Moves between states:
s: J420->J691, J188->J898, J821->J765, J103->J442, J752->J647, J588->J35, J657->J262, J647->J752, J842->J191, J564->J821, J957->J420, J765->J975, J35->J964, J336->J399, J623->J657, J377->J839, J306->J475, J255->J681, J977->J285, J613->J944, J395->J647, J748->J264, J426->J136, J839->J975, J144->J986, J798->J265, J356->J681, J264->J966, J944->J306, J275->J960, J990->J757, J986->J338, J838->J876, J136->J648, J369->J188, J442->J315, J133->J993, J240->J757, J385->J944, J912->J133, J285->J369, J157->J818, J177->J166, J137->J632, J966->J157, J341->J962, J89->J765, J898->J177, J648->J623, J960->J876, J399->J498, J718->J426, J632->J351, J876->J962, J351->J962, J475->J954, J988->J842, J265->J657, J935->J988, J627->J912, J831->J752, J694->J975, J428->J805, J805->J718, J315->J377, J757->J613, J691->J275, J72->J957, J547->J588, J954->J262, J166->J270, J191->J395, J338->J752, J962->J785, J975->J805, J262->J89, J270->J935, J498->J356, J681->J421, J590->J428, J818->J957, J398->J831, J134->J590, J993->J398, J964->J144, J488->J137, J421->J134, J785->J421
f: J420->J876, J188->J270, J821->J377, J103->J839, J752->J765, J588->J133, J657->J748, J647->J240, J842->J144, J564->J426, J957->J275, J765->J306, J35->J632, J336->J488, J623->J960, J377->J265, J306->J89, J255->J838, J977->J785, J613->J442, J395->J338, J748->J818, J426->J420, J839->J805, J144->J588, J798->J341, J356->J351, J264->J957, J944->J262, J275->J421, J990->J385, J986->J990, J838->J547, J136->J691, J369->J275, J442->J475, J133->J188, J240->J475, J385->J954, J912->J831, J285->J35, J157->J718, J177->J988, J137->J681, J966->J805, J341->J136, J89->J821, J898->J977, J648->J275, J960->J590, J399->J137, J718->J623, J632->J962, J876->J336, J351->J137, J475->J757, J988->J694, J265->J420, J935->J240, J627->J398, J831->J166, J694->J944, J428->J264, J805->J648, J315->J426, J757->J103, J691->J960, J72->J157, J547->J912, J954->J613, J166->J842, J191->J986, J338->J306, J962->J399, J975->J798, J262->J564, J270->J191, J498->J632, J681->J977, J590->J356, J818->J426, J398->J177, J134->J369, J993->J627, J964->J752, J488->J255, J421->J285, J785->J498

The rows follow the links: the fewer symbols apart two states are, the more alike their rows tend to be.

Row, then state:
[  37,   59,  -58,   36,  -52,   55,   -7, -112,  161, -114, -130,  131,  134,  -62, -192,   97,  119,  165,  -63,   18,  -38, -145, -108,  -86,  -69,  -62,   88, -172, -137, -126,    0,  -69,  104,   59,  136,   64,   16,  -59,  -23,  -92,    5, -255, -170,  -15,  -42,  -81,  119]
state: J960
[ -92,  -68,  -42, -108,   67, -105,   66,   67, -165,  178,  -65,  -52,  -45,  177,  -61, -135,   37, -142,   92,   57, -157,  157,  -52,   99,  187,  160,  -19,   66,  -89,   39,  -92,  -73,  -64,  -62, -239,  -27, -136,    5,  -83, -152,  -41,  107,   70,   67,   76,   59,  -22]
state: J166
[  55,  -71,  -27,   98,   18,   45,   59,  -73,  114, -154, -109,   99,  144,  -83, -116,   32,   74,  142,  -29,   96,  -73, -163,   16,  -76, -215,    3,   31,  -57,  -96,  101,   78,  -90,   78,   21,  193,    9,   23, -109,  -31,   80,   62, -205, -220,   15,   10,  -40,  218]
state: J718
[ -92,   57,  197, -199,   -7,  -76,   38,  104, -233,   16,  118,   52, -183,   76,  121,  -32,  -24,  -89,  189, -126,   81,  -28,   91,  232,  -22,    0,  -18,  170,  -15,   67,  -49,   84,   37,   94,  -86,  -12,  -28,  148,  -51,  -78,   65,  146, -133,   97,   12,    9,   30]
state: J993
[  63,  -37,  -51,   82,  -18,   39,   34,  -98,  144, -138, -126,  121,  167,  -71, -152,   50,  108,  142,  -43,  103,  -69, -145,  -40,  -88, -178,   -7,   52,  -89, -128,   34,   54, -105,  106,   30,  170,   19,   17,  -90,  -40,   38,   44, -242, -218,   -6,   -5,  -48,  192]
state: J648
[  98,  -31,   59,   96,   14,   48,    2,   -8,   35, -140,   74,   -3,   12, -144,  145,   48,  -81,   68,  -23,   20,  102, -124,  172,  -42, -288,  -77,  -38,   74,  127,  183,  114,   58,   38,   39,  221,  -18,  121,  -30,   68,  294,   88,  -11, -131,  -11,  -43,  -10,   70]
state: J315
[  82, -129,  -63,   94,  112,   -5,   45,   21,  -59,    9,  -11, -187,    5,  -33,  141, -104, -117, -105,  -46,  150,  -55,   79,  165,  -70, -113,   72, -102,  108,  163,  246,   71,    4,  -71,  -98,   31,  -62,   64, -125,   89,  289,   26,  140,   79,   16,    2,   76,  -21]
state: J694
[  63,  -63,  -35,  123,   13,   33,   53,  -86,  123, -142, -115,   93,  162,  -97, -103,   40,   66,  118,  -43,  116,  -78, -153,   19,  -96, -227,   -3,   29,  -56,  -79,  117,   93,  -83,   72,   18,  207,    7,   38, -131,  -30,  102,   55, -193, -206,    9,   -1,  -33,  206]
state: J805
[  48,  -76,  -61,  100,   11,   24,   62,  -90,  125, -106, -148,  109,  163,  -45, -190,   23,  108,  116,  -42,  128, -118, -114,  -45,  -89, -158,   41,   43,  -62, -155,   76,   50, -136,   66,    3,  149,   15,  -29, -120,  -58,   18,   43, -238, -205,   15,   26,  -48,  200]
state: J72
[ -56,  126,  -22,  -16, -134,   48, -116,  -22,  144,   45,   60,   66,  -23,   19,  -81,  102,   44,   68,  -59, -158,  112,   39, -179,    0,  226,  -92,   46, -130,  -40, -321,  -71,   25,  -12,   18,  -72,   55,  -35,  111,   15, -209,  -68,  -68,  171, -106,  -14,  -46, -146]
state: J785
[ -26,  175,  127,  -46, -147,   72, -101,  -26,  114,  -93,  127,  131,  -61,  -67,    6,  156,   29,  135,    8, -212,  219, -130,  -67,   41,   12, -173,   60,  -67,  -13, -247,  -13,   79,   70,  105,   67,   52,   38,  148,   19,  -93,   29,  -93,  -42,  -65,  -46,  -85,  -49]
state: J876
[-129,  -17,   11, -156,   22,  -87,   41,   55, -153,  147,  -39,   15,  -72,  182,  -87,  -82,   72, -109,  121,  -19,  -97,  125,  -94,  135,  208,  118,   14,   44, -129,  -44, -123,  -59,  -27,   -7, -239,    1, -151,   56, -111, -244,  -30,   73,   23,   56,   64,   28,  -16]
state: J188
[  97,  -51,   16,   96,   40,   39,  -15,   14,    9,  -49,  113, -157,  -37, -100,  209,  -18, -148,  -24,  -46,   45,   95,    5,  182,  -64, -156,  -41,  -92,   85,  219,  160,   97,   81,  -53,  -38,  114,  -45,  126,  -32,  114,  331,   48,  124,   85,  -24,  -35,   33,  -76]
state: J613
[-114,   49,   -4, -159,   12,  -81,   13,   47, -147,  167,  -26,    8,  -79,  163,  -89,  -62,   64, -108,   90,  -51,  -80,  125, -120,  114,  228,   80,   20,   12, -120,  -94, -135,  -23,  -24,    3, -243,   10, -137,   67,  -91, -272,  -55,   74,   51,   54,   45,   22,  -44]
state: J898

Each walk starts at a row. The symbols on each line, taken left to right, move it on to the next state.
Answer with the state's row; about right is enough.
start [  48,  -39,  -84,   92,   -5,   35,   41, -105,  153, -109, -165,   89,  174,  -55, -204,   33,  102,  119,  -55,  126, -112, -131,  -68, -100, -118,   14,   62, -125, -148,    0,   42, -115,   81,    2,  136,   31,   -1, -123,  -40,  -12,   31, -233, -171,    2,    4,  -57,  170]
s s f f s f -> [ -28,  201,   90,  -47, -131,   68, -130,   14,   80,  -27,  148,   67,  -93,  -45,   58,  155,  -11,   76,   -9, -229,  229,  -58,  -62,   23,  107, -170,   47,  -76,   50, -267,  -30,  119,   34,   86,   17,   42,   47,  167,   41, -111,  -33,  -16,   73,  -83,  -66,  -49, -143]
f f f f s f -> [-112,   45,  185, -208,   -2,  -81,   31,  116, -229,   40,  108,   61, -179,   95,   91,  -42,    8,  -97,  191, -129,   61,   -1,   52,  233,   37,   25,  -10,  159,  -43,   39,  -59,   55,   12,   78, -121,    0,  -68,  157,  -72, -127,   29,  144,  -94,   90,   27,   19,   20]
start [  29,   86,   95,   68, -111,   83,  -67,  -44,  177, -188,   86,  119,   29, -135,    8,  153,   12,  186,  -44, -117,  168, -201,   -9,  -27, -134, -159,   54,  -71,    3, -114,   66,   55,   84,   74,  214,   45,   91,   61,   39,   50,   41, -158,  -91,  -73,  -45,  -83,   48]
f f f s s s f -> [ -23,  173,   10,  -24, -130,   54, -132,  -19,  108,   30,   81,   44,  -53,  -15,  -12,  121,   19,   62,  -62, -174,  156,   22, -146,  -12,  188, -129,   62, -123,   17, -311,  -76,   74,   -9,   51,  -49,   56,   10,  135,   38, -178,  -50,  -35,  151, -101,  -39,  -49, -178]
s f s s f f f -> [ -15,  177,   43,  -25, -135,   60, -128,   -9,  122,  -17,  112,   67,  -64,  -44,    9,  147,   -3,   88,  -45, -194,  201,  -31, -117,   -2,  144, -158,   70, -126,   28, -304,  -35,   94,   17,   66,   11,   62,   41,  141,   38, -158,  -58,  -34,  116,  -88,  -53,  -59, -144]
start [ -33,  176,   51,  -48, -121,   62, -122,   -2,   92,    8,  112,   55,  -83,  -18,   28,  138,   -7,   60,  -38, -202,  196,   -3, -102,   11,  170, -152,   40, -100,   40, -298,  -55,   95,    5,   49,  -35,   51,   20,  151,   46, -149,  -48,    7,  152,  -96,  -40,  -43, -176]
s s s s f s -> [ -27,  157,  -15,  -19, -130,   52, -111,  -29,  143,   20,   58,   66,  -10,   -8,  -65,  126,   43,   88,  -69, -158,  128,   -3, -165,  -35,  195, -129,   55, -147,  -11, -332,  -61,   51,   18,   26,  -45,   59,   -9,  110,   34, -189,  -55,  -72,  141, -103,  -38,  -56, -150]
f s s s s f f -> [  15,   -6,  -89,   75,  -41,   41,    4, -101,  172,  -68, -140,  131,  175,  -24, -231,   62,  152,  132,  -67,   62,  -97,  -81, -151,  -95,  -24,    7,   79, -153, -185,  -96,   -2, -116,   73,   16,   82,   46,  -57,  -73,  -69, -130,   -8, -251, -128,  -22,   17,  -54,  132]
start [  28,  -18,  -28,   76,  -45,   57,    9,  -87,  162, -145,  -98,  146,  141,  -61, -177,   86,  120,  176,  -47,   43,  -39, -157,  -80,  -78, -128,  -26,   69, -119, -142,  -40,   46,  -95,   92,   34,  177,   38,   12,  -72,  -48,  -25,   34, -256, -187,  -14,   -1,  -80,  177]
f f s s s f -> [  55,  -33,  -29,   84,   -7,   52,   36,  -89,  139, -150, -101,  107,  151,  -85, -129,   56,   88,  140,  -36,   84,  -50, -167,   -6,  -91, -208,  -19,   42,  -70, -105,   55,   65,  -87,  102,   36,  195,   13,   44,  -93,  -22,   64,   65, -219, -231,    4,  -10,  -61,  194]
f f f f s s s f -> [ -69,   79,  -90,  -26,  -65,  -11,  -56,  -12,   59,  123,  -51,   61,   35,   69, -160,   39,   99,    3,  -30,  -53,  -45,   94, -215,  -19,  261,   12,   56, -128, -110, -242,  -98,  -40,  -23,    0, -149,   34, -112,   29,  -48, -286, -110,  -67,  139,  -58,   20,  -10,  -79]
start [ -47,  176,    4,  -67, -128,   54, -102,  -24,   96,   23,   57,   39,  -63,   18,  -38,  108,   28,   55,  -25, -166,  138,   13, -141,   10,  208, -111,   57, -139,  -18, -333,  -80,   59,    1,   47,  -75,   63,    3,  119,   23, -214,  -56,  -40,  148,  -76,  -48,  -59, -168]
s s s f f s s s f s -> [ -66,   12, -101,  -15,  -38,  -22,  -18,  -34,   74,   84, -117,   78,   89,  108, -221,   -2,  137,   34,  -20,    8, -132,   58, -214,  -19,  209,   72,   61, -129, -185, -190,  -79, -109,   -7,  -35, -123,   41, -136,   -8,  -94, -286,  -64, -124,   59,  -22,   47,   -2,   15]
s s s f f s s s f s -> [  76,  -59,   30,  118,   -1,   58,   38,  -42,   98, -177,  -29,   69,  101, -130,    5,   48,   -7,  114,  -22,   68,    6, -177,   98,  -67, -267,  -38,    1,    1,    1,  152,  119,  -24,   64,   17,  256,   -5,   83,  -85,    9,  194,   72, -127, -199,    7,    3,  -35,  183]
start [ -56,  178,  124,  -95, -127,   43, -106,   30,   34,    0,  159,   72, -138,   -4,   72,  112,  -10,   51,   20, -230,  232,  -22,  -62,   85,  127, -148,   34,  -39,   33, -263,  -49,  109,   27,   93,  -28,   46,   20,  201,   39, -126,   -3,   11,   81,  -68,  -43,  -55, -154]
s s f f f f f -> [ -42,  173,   61,  -39, -135,   55, -117,   -6,  105,  -17,  123,   59,  -85,  -25,   31,  126,   -3,   69,  -32, -205,  205,  -16,  -97,   21,  145, -156,   43,  -94,   47, -302,  -44,  107,    5,   54,   -6,   62,   37,  152,   41, -142,  -40,  -13,  150,  -94,  -50,  -46, -173]
f s s s s s f f f s -> [ -32,  167,   32,  -38, -138,   60, -126,   -4,  119,    0,  107,   50,  -69,  -18,   14,  131,    8,   64,  -45, -192,  181,   -7, -111,   -5,  179, -138,   55, -120,   26, -314,  -45,   97,    3,   50,  -30,   53,   30,  131,   44, -163,  -63,  -22,  152,  -99,  -43,  -43, -174]
start [  67,  -47,   35,  107,   -8,   55,   31,  -64,  104, -178,  -31,   96,  104, -119,  -20,   51,   25,  130,  -28,   61,    7, -182,   74,  -55, -272,  -53,    8,   -5,  -26,  131,  112,  -32,   87,   43,  243,    2,   75,  -70,   -3,  166,   82, -156, -229,    4,  -22,  -57,  183]
f s f f f s s s s -> [  10,   46,  -91,   63,  -81,   37,  -46, -104,  201,  -28,  -97,  117,  138,  -19, -230,   97,  137,  133,  -84,    2,  -31,  -47, -190, -101,   85,  -29,   81, -190, -140, -217,  -17,  -90,   39,    9,   33,   56,  -53,  -35,  -32, -180,  -49, -237,  -13,  -82,   -4,  -53,   30]
s f f s f f f f f -> [ -76,  176,  188, -145,  -87,    5,  -61,   64,  -77,  -22,  175,   94, -181,   14,  115,  103,  -16,   17,  101, -237,  217,  -58,    9,  166,   45, -111,   32,   47,   14, -157,  -43,  133,   43,  131,  -23,   28,    9,  213,   -3, -118,   24,   69,  -39,   -8,  -27,  -40,  -80]
start [ -35,   92,  -89,    8,  -91,   26,  -79,  -46,  131,   48,  -56,   82,   68,   23, -168,   86,  100,   72,  -70,  -69,   -9,   24, -215,  -57,  214,  -41,   78, -187, -107, -281,  -76,  -31,   -2,    3,  -83,   56,  -72,   18,  -38, -269,  -93, -130,  107,  -77,  -10,  -32,  -77]
f f f s f f s f f -> [ -94,   53,  -34,  -91,  -42,  -33,  -47,   28,  -30,  138,    8,   -9,  -54,  134,  -68,  -10,   45,  -51,   17,  -88,   -5,  121, -145,   67,  312,   28,   39,  -67,  -63, -235, -103,   -3,  -54,  -37, -210,   26,  -92,   82,  -42, -267,  -91,   53,  209,  -23,   23,    4, -137]
s s f f s s f -> [-131,  -36,   71, -161,   52, -113,   64,   91, -217,  140,  -12,  -11, -100,  154,   -7, -113,   15, -153,  149,  -15,  -98,  101,  -12,  174,  153,  129,   -7,  108,  -84,   35,  -75,  -18,  -41,  -14, -207,  -24, -107,   67, -102, -193,  -35,  152,    9,   94,   59,   48,   18]
start [ -63,  114,  -42,  -65,  -89,    3,  -90,  -13,   37,  108,   14,   44,  -19,   76, -119,   48,   79,    7,  -30, -116,   33,   98, -200,   12,  268,  -26,   55, -113,  -78, -289,  -99,   -5,  -17,    8, -168,   39,  -95,   97,  -24, -268,  -76,  -36,  145,  -72,    2,  -21, -140]
s f s f f -> [  95,  -92,  -14,  120,   73,   25,   21,   24,  -20,  -45,   46, -136,   -2, -107,  179,  -46, -146,  -48,  -58,  100,   16,   17,  179,  -81, -187,   -3,  -71,   91,  205,  229,  103,   60,  -34,  -51,  117,  -58,  114,  -72,   93,  327,   34,  108,   50,   -6,  -11,   52,  -12]
s s s s s -> [  58,   -8,    8,   90,  -27,   67,    7,  -87,  163, -184,  -57,  131,  125, -113,  -92,   90,   78,  168,  -32,   34,    0, -188,   -2,  -68, -205,  -56,   61,  -72,  -83,   25,   83,  -51,   97,   55,  217,   26,   48,  -62,  -25,   60,   65, -214, -219,  -14,  -19,  -62,  178]
